Below are the code and all the weights of a small trained network. Each question names an input and a class and asks about switching units off, where a switched-off unit gives its printed mean instead of its output.

import numpy as np


def w(rows, s, z=0):
    codes = np.array(rows[::2]) - 128.0
    scale = np.full(codes.shape[1], s)
    scale[-1] = z or s
    return codes * scale


def f(y):
    return y / 2 * (1 + np.tanh(0.7978845608 * (y + 0.044715 * y**3)))


def log_softmax(a):
    a = a - a.max(-1, keepdims=True)
    return a - np.log(np.exp(a).sum(-1, keepdims=True))


def net(x, mask):
    res = np.array(x, float).reshape(1, 2) / 4 @ E
    y = f(res @ A[0][:, :-1].T + A[0][:, -1])
    res = res + np.where(mask, y, B[0][:, -1]) @ B[0][:, :-1]
    return log_softmax(res[-1] @ U[:, :-1].T + U[:, -1])


A, B = {}, {}
E = w([
[131,164,110,50,44,160,224,91,71,74],'x0',
[57,181,96,120,112,9,158,225,185,121],'x1',
],0.016)
A[0] = w([
[59,191,65,92,9,111,205,166,102,1,202],'n1',
[129,110,158,118,85,238,125,11,75,71,176],'n2',
[160,38,207,145,214,192,79,50,89,139,254],'n3',
[188,35,172,218,160,225,114,94,103,139,250],'n4',
[183,103,141,102,98,179,133,72,18,176,98],'n5',
[117,203,118,19,56,171,208,77,58,16,203],'n6',
[112,165,165,65,94,106,219,167,131,96,229],'n7',
],0.0082,0.0042)
B[0] = w([
[164,176,15,135,58,137,186,110,137,79,235],'n1',
[178,113,164,57,147,104,145,82,105,55,227],'n2',
[125,123,107,92,190,163,82,123,76,158,216],'n3',
[52,112,134,61,151,227,133,104,90,147,212],'n4',
[160,23,179,128,86,111,136,93,68,45,198],'n5',
[206,154,100,93,158,239,192,193,128,205,253],'n6',
[153,134,10,147,116,91,125,129,141,136,194],'n7',
],0.012,0.026)
U = w([
[61,129,81,136,179,172,77,137,118,246,162],'0',
[125,125,210,176,85,141,119,91,154,68,34],'1',
[108,152,83,194,120,42,134,134,163,15,180],'2',
[82,125,209,251,191,31,94,192,218,209,253],'3',
[199,186,95,111,135,152,179,152,131,148,87],'4',
[151,69,220,17,162,143,131,107,78,83,147],'5',
[135,81,93,149,133,133,109,107,107,88,38],'6',
],0.011,0.0042)

Each question gives the input, the list of numbers given to net, and the class t.
The units are the neurons (one row each of A and B). Each row of codes is followed by its name. A weight is (code - 128) times the scale printed after its matrix; where a second scale follows, it is the last column's (A, B and U).
mask holds one flag per neuron, in row order. A switched-off neuron (its flag False) gives its mean, the last column of its row in B, instead of its output. The means were averaged over made-up inputs and are rounded, as every weight is.
A unit's drop is (log p(t) with every unit on - log p(t) with that unit switched off) / (log p(t) with every unit on - log p(t) with every unit switched off).
The circuit of an input: a set's keep is (log p(t) with only the set's units on - log p(t) with every unit switched off) / (log p(t) with every unit on - log p(t) with every unit switched off). Starting from all 7 units, units are removed one at a time, each time the one whose removal leaves the highest keep (on an exact tie, the one counted first), for as long as the keep stays at least 0.8.
units of the circuit, in order: the units of the circuit, biggest drop first
most important unit: the unit with the biggest drop
top k neurons: the k neurons with the biggest drops, biggest first
drop when u is switched off: that unit's drop, to one decimal
input [-7,1], class 0: top 2 neurons => [n2, n5]
input [-5,6], class 3: most important unit => n1
input [-1,1], class 3: units of the circuit, in order => [n1, n6, n2, n4]
input [-4,7], class 3: top 2 neurons => [n1, n2]
input [-2,-2], class 5: top 2 neurons => [n7, n6]
input [-2,3], class 3: top 2 neurons => [n1, n6]
input [-2,0], class 0: top 3 neurons => [n2, n5, n1]
input [-6,-3], class 0: drop when n2 is switched off => 0.4
input [-8,-1], class 0: drop when n2 is switched off => 0.2
input [-7,-2], class 0: drop when n2 is switched off => 0.2
